[-18 -19  19  -3 -33 -12 -39  37 -22 -54 -29 -54 -12 -36 -45 -38  13  -9
 -34  18 -56  31  21 -31  12 -22 -13  22  34 -90 -30   5 -17  21  17] | Bini
[ 60 -23 -21  44  -7   3 -38  25  34   1  38  -2  48  -5  19 -30  11 -19
 -39   5 -21 -64  22 -34   2 -12 -26  11   0  -4 -52  12   8   5 -30] | kuga
[ 47 -15 -11  40  -9  -8 -55  52 -25   7  26 -16  38 -52  -6 -42   1  -4
 -39   3   8 -50   8  -8 -29  -6 -38   2 -10 -46 -40   0  13   5   7] | duse
[ 49  -1 -13  19 -11   1 -67  44  -1   2  29 -24  41 -40 -10 -39  14 -15
 -45   6 -10 -42   9  -1 -18 -20 -24  -8   0 -43 -39  -9   5   1  -5] | pupe
[ 42 -13  -4  39  -5  -5 -65  24 -11  10  40 -13  43 -26   9 -24  12  -8
 -21   2  11 -62  17  -5 -16  -8 -45  12  -5 -33 -42  -4  16   7 -12] | kam
[ 50  -6 -24  49  -4  13 -45  31  25   3  52 -17  35 -10   6 -22  17 -18
 -39  -4  -7 -39  17 -13  -9 -20 -24   9  11 -14 -51   9   4  -9 -27] | pupe
[ -1 -33   5   6 -29  -6 -22  25   2 -49 -10 -41  12 -32 -42 -22  14 -29
 -51  15 -45   4  41 -30  17 -14 -28  11   5 -86 -34   9 -28   3  26] | pupe
[ -15  -28    7   19  -22   -2  -28   37  -27  -51  -22  -42   -8  -40
  -38  -42   -2  -18  -46   13  -52   17   24  -37   10  -20  -26   22
   31 -102  -31   15  -22   19   35] | duse
[ 46  -5 -18  38  -3   0 -62  43 -10   6  24 -20  38 -46  11 -56   2  -6
 -40   6  -7 -39  13  -7 -13 -19 -29   0   4 -33 -29   2   2   6 -12] | Gotig
[ 46 -14 -20  29 -17 -12 -51  70  -9   1  18 -19  31 -42  -4 -63   5  -9
 -40  11  -9 -41  10 -19 -22 -12 -25 -11  -1 -25 -39  -5   0  13  -7] | kuga
[ 53 -18 -11  57   6  14 -50  44   8  -2  49 -10  33 -12  14 -38  19 -11
 -34   2 -23 -39  23 -19  -1 -14 -22   9  22  -7 -61  19  11   9 -25] | nupe
[-11 -44   3  15 -22  -3 -18  47  -5 -48  -5 -29  -6 -26 -38 -29  13 -18
 -45  20 -59   1  36 -42  17 -16 -30   9  16 -74 -40  11 -17  15  22] | nupe
[ 40 -11  -7  29  -9 -10 -65  47 -20   2  33 -21  34 -38   5 -45  14  -6
 -21   6  10 -47  12   3 -25  -5 -38   5   1 -43 -35  -9  12   8  -2] | kam
[ 52 -15  -9  33 -17  -8 -55  47  -6   9  19 -14  41 -35  -4 -45   4 -12
 -38  11  -9 -54  11 -20 -13  -8 -30  -7 -15 -22 -45  -5   5  10 -14] | kuga
[ 53 -19   0  32 -13  -6 -51  40   1  11  25  -8  46 -29   9 -37  10 -12
 -24   8 -10 -55  15 -23 -10  -2 -32  -2 -12 -18 -53  -4   4   6 -24] | kuga
[ 51 -14 -10  35  -6  -1 -55  62 -20  -4  32 -16  24 -37  -6 -55   8  -6
 -38  12 -20 -46  11 -10 -12 -10 -16 -12   6 -32 -47  -1   9  11  -6] | nupe
[  -9  -28    1    9  -26   -8  -23   40  -26  -53  -24  -36  -13  -37
  -39  -40   -1  -19  -46   18  -57    4   28  -43    6  -25  -25   22
   23 -111  -28    4  -20   19   38] | duse
[ 47 -19  -7  43  -3   7 -57  64 -19   2  36 -15  30 -35  -5 -44  15  -2
 -32   8  -8 -44  16 -10 -17 -10 -30   0   2 -23 -53   2   9   9 -10] | nupe
[-12 -29   6   1 -30 -17 -23  59  -9 -46  -9 -44 -12 -32 -54 -40  15 -11
 -49  13 -41  22  40 -36   1 -17 -22  12  18 -64 -32  17 -18  14  16] | Bini
[ 53  -9 -30  49   1   7 -39  47   3   2  42  -8  29 -25  -3 -40   6 -16
 -48  -8  -9 -51  23 -20 -12 -20 -27   8   5 -17 -50  19  10   7  -5] | duse
[ 42  -3 -20  35  -6  -8 -59  52 -10   3  25 -16  40 -54   0 -57  -3  -8
 -44   7  -7 -41  10  -1 -18 -20 -32 -10  10 -25 -25  -1  -2  11  -9] | Gotig
[ 48   0 -25  63  -4   6 -38  28  -8   7  42  -7  23 -14   7 -39  -7 -13
 -42   0 -11 -46   7 -12  -3 -18 -26   4  15 -13 -29   5  -8   6 -35] | Gotig
[-12 -38  -4  18 -22  -3 -18  36  -4 -42  -7 -28   5 -32 -40 -22   2 -22
 -53  10 -45  -5  34 -42   8 -17 -39  18  13 -82 -31  17 -16  14  29] | duse
[ -6 -35  14   2 -25 -13 -26   5  -2 -42  -4 -34  -2 -20 -27 -22   8 -25
 -48  16 -42  -5  32 -33  19 -12 -38  11  17 -90 -33  10 -11  17  19] | kam
[ 55  -6 -30  46  -2   4 -39  49   5  -3  44  -8  30 -24  -4 -43   2 -17
 -51  -2 -12 -52  17 -17 -18 -21 -25   4  19 -20 -47  13  10  11  -8] | duse
[ 47  -6  -6  30 -12 -11 -61  48  -1   8  33 -23  35 -39  -4 -37  18   4
 -37   2   7 -37  13  -8 -22 -11 -25   1  -2 -17 -42   5  20   8 -21] | Bini
[-19 -27   5  10 -21   4 -34  32 -24 -51 -30 -45  -6 -41 -33 -51  -2 -13
 -52  20 -55  24  28 -32  14 -31 -29  22  34 -97 -23  12 -35  16  22] | Gotig
[ 44  -9 -11  18 -14 -14 -65  67 -14   2  28 -26  29 -49 -12 -54  17   7
 -38   5   7 -30   8  -2 -35 -13 -20  -4   4 -24 -36   0  13   7 -13] | Bini
[ -1 -43   5   2 -35 -16  -9  38   4 -42 -17 -29   8 -26 -35 -31   6 -24
 -49  21 -56  -6  32 -50  18  -9 -32   4   5 -67 -33   4 -27  18  18] | kuga
[-12 -34  10  -2 -30 -23 -23  35   8 -40  -7 -34   3 -30 -41 -23  16 -11
 -49  15 -48   6  33 -38   9 -14 -27  11  11 -68 -26  12  -9  13  13] | Bini
[  -8  -29    7   -3  -36   -4  -36   30   -6  -60  -28  -38  -11  -42
  -40  -39   -2  -21  -43   18  -54   21   20  -42   15  -25  -21   18
   33 -109  -33    9  -19   22   18] | lilif
[-10 -51  10  18 -19   1 -20  43  -4 -46  -2 -35   2 -23 -34 -30  17 -13
 -50  20 -55  16  37 -36  14 -15 -33   6  30 -65 -48  19 -20  16  17] | nupe
[ 52 -22  -6  28 -14  -4 -62  46  -6  12  21 -16  43 -34   4 -44   8  -8
 -30  11  -5 -48   8 -19 -20  -7 -30  -6 -10 -24 -50  -5   6   5 -18] | kuga
[  2 -39  -1   8 -32 -15 -21  42  12 -44  -4 -32  -3 -31 -40 -32   2 -20
 -53  13 -42  17  41 -47   6 -21 -33   8  25 -78 -39  18 -17  19  15] | lilif
[ 51  -9 -30  41   5  11 -52  32  18   5  43 -12  35 -21   5 -46  -1 -16
 -54  -3 -21 -43  18 -18  -1 -27 -24   4  20  -5 -36  18   1   5 -19] | Gotig
[ 55 -11 -21  27  -7  -4 -46  65 -20  -1  29 -14  26 -55  -2 -58   3  -3
 -43   4   5 -49   2  -7 -33  -7 -28  -5  -1 -46 -39   0  10   7   6] | duse
[ -14  -22    6  -10  -31   -1  -31   34  -10  -67  -26  -47   -3  -51
  -41  -36    8  -22  -48   21  -53   15   18  -26   12  -23  -23   14
   31 -112  -24   -1  -32   13   31] | pupe
[-17 -37  -5  21 -23  -3 -17  22   8 -43  -8 -34   4 -15 -25 -29  -2 -24
 -51  19 -56   7  40 -43  20 -22 -33  15  21 -78 -20  14 -25   7   7] | Gotig
[ 45 -15 -13  40  -5  -4 -53  69 -22  -1  31 -23  23 -38  -1 -55  14  -1
 -34   8 -21 -31  15 -11 -12 -13 -19 -10  11 -26 -47   0   8  14   0] | nupe
[   0  -30    7    4  -37  -10  -42   32  -16  -52  -27  -46   -8  -38
  -42  -38    2  -19  -44   18  -51   29   29  -39   10  -28  -24   15
   31 -101  -37    5  -21   25   21] | lilif
[ -18  -25    8    4  -26  -10  -35   16  -20  -56  -20  -44  -16  -26
  -28  -36    6  -20  -36   19  -50    6   28  -34   16  -26  -27   25
   30 -111  -28    3  -16   21   28] | kam
[ 41 -10 -16  43  -3  -2 -61  31   0  15  29 -21  49 -35  15 -40   2  -3
 -44   6  -8 -41  18 -13  -9 -24 -38   0   3 -27 -32   4   8   8 -17] | Gotig
[ 52   1 -24  50   3   8 -50  30  10   7  40  -9  39 -24   6 -45  -6 -13
 -55  -1 -16 -52  20 -15   0 -30 -27   3  19  -7 -37  16   3  10 -23] | Gotig
[ 55   6 -28  41  -5  10 -38  51  11 -14  48 -15  25 -26  -3 -47  11 -19
 -50  -2 -12 -39  11  -5 -11 -20 -15   4  24 -20 -39   8  -6   3 -17] | pupe
[ -13  -18   10   -6  -28   13  -36   32  -13  -57  -26  -52   -1  -36
  -47  -36    7  -20  -48   19  -53   15   22  -23   14  -27  -17   18
   24 -109  -36    2  -29    6   25] | pupe
[ -18  -21   12  -10  -32    1  -33   33  -17  -60  -30  -51   -5  -41
  -47  -36   10  -23  -44   21  -61   22   25  -29   16  -25  -19   13
   25 -114  -30   -2  -32   11   32] | pupe
[ -5 -32  -6  12 -22 -12 -15  31  -7 -44 -11 -32   1 -36 -30 -41  -5 -21
 -60  16 -54   4  41 -42  21 -24 -33   3  26 -72 -18  15 -33  21  21] | Gotig
[ 52  -4 -17  38   0   2 -53  23  11  -4  48 -15  24 -11  15 -37   8 -15
 -36   0  -6 -52  18 -15  -7 -19 -25  12  22 -26 -48   9  18  10 -17] | kam
[  -2  -44   11   -6  -38   -7  -31   29  -28  -57  -40  -41   -4  -34
  -33  -46    6  -19  -46   30  -57    7   22  -46   14  -12  -24   16
   14 -104  -27   -3  -35   24   25] | kuga
[ 47 -15 -11  36  -7  -5 -47  82 -20 -11  33 -16  23 -52   2 -55  15   0
 -28  10  -9 -36  10  -9 -20  -2 -28  -5  10 -29 -41  -3   5  15   0] | nupe
[ 52   0 -18  38   0  -1 -49  32   7   4  52  -6  31 -13   6 -37  10 -14
 -35  -3  -6 -62  17  -5 -10 -20 -30   9  15 -14 -47   5  15  10 -17] | kam
[-11 -20  20  -7 -34  -6 -42  25 -22 -54 -30 -54 -14 -31 -40 -31  15 -11
 -36  20 -57  24  24 -39  18 -21 -12  22  27 -96 -29   4 -16  24  13] | Bini
[  -5  -27    9    5  -34   -4  -40   26   -8  -55  -27  -41  -10  -36
  -41  -35    1  -21  -45   16  -54   26   25  -42   15  -29  -23   22
   33 -104  -37   10  -19   24   17] | lilif
[  -8  -32   16    3  -36  -12  -36   25  -17  -53  -30  -43  -13  -41
  -39  -40    2  -18  -45   16  -56   36   29  -43   17  -24  -24   14
   34 -107  -35   12  -25   27   22] | lilif
[ 49 -18   0  38  -4   6 -60  61 -25   1  31 -17  25 -39   2 -46  17  -3
 -31   8 -10 -38  12 -13 -14  -4 -30  -1  -1 -34 -48   1   9  13  -8] | nupe
[ -17  -37   11   10  -24   -7  -28   44  -24  -65  -27  -40  -19  -38
  -30  -47   13  -16  -39   26  -74   25   23  -38   19  -20  -17   18
   35 -106  -31    5  -25   23   30] | nupe
[-11 -33   9  11 -20 -13 -27  28 -14 -37   1 -36  -9 -21 -32 -30   6 -16
 -45  14 -32   1  41 -37   6 -22 -42  12  24 -81 -39  12 -15  19  22] | kam
[ 40  -3 -19  33  -5  -5 -52  61 -15   8  24 -20  36 -58   0 -59   2   1
 -45   4   0 -30  13   0 -21 -22 -39 -12  10 -20 -33   2  -4  11  -8] | Gotig
[-16 -31   0   2 -25 -12 -22  34 -10 -47  -9 -37 -17 -30 -37 -35  10 -20
 -47  15 -35   5  36 -32   7 -23 -37  12  18 -88 -34  10 -16  16  26] | kam
[  0 -45   4   9 -23  -4 -17  54 -19 -50  -6 -36  -9 -26 -41 -43  12 -16
 -50  21 -61   6  35 -39  17 -10 -22   4  18 -78 -36   9 -22  19  29] | nupe
[ 53 -20  -9  28 -15  -6 -57  56 -10  -1  21 -17  40 -39   1 -58   4  -7
 -36  14  -6 -45   5 -15 -23  -6 -24  -6   6 -27 -44  -4  -1  10 -15] | kuga
[ -9 -27  13   8 -27 -24 -19  48  -5 -41  -1 -36  -7 -39 -47 -26   8  -8
 -43  10 -36  15  39 -42   5 -17 -29   7  31 -52 -37  19 -17  21  10] | Bini
[ -14  -30    1   13  -26   -9  -30   40  -34  -55  -29  -41  -12  -44
  -38  -46    2  -20  -44   17  -54   16   27  -37    5  -22  -22   22
   24 -113  -27    6  -24   18   41] | duse
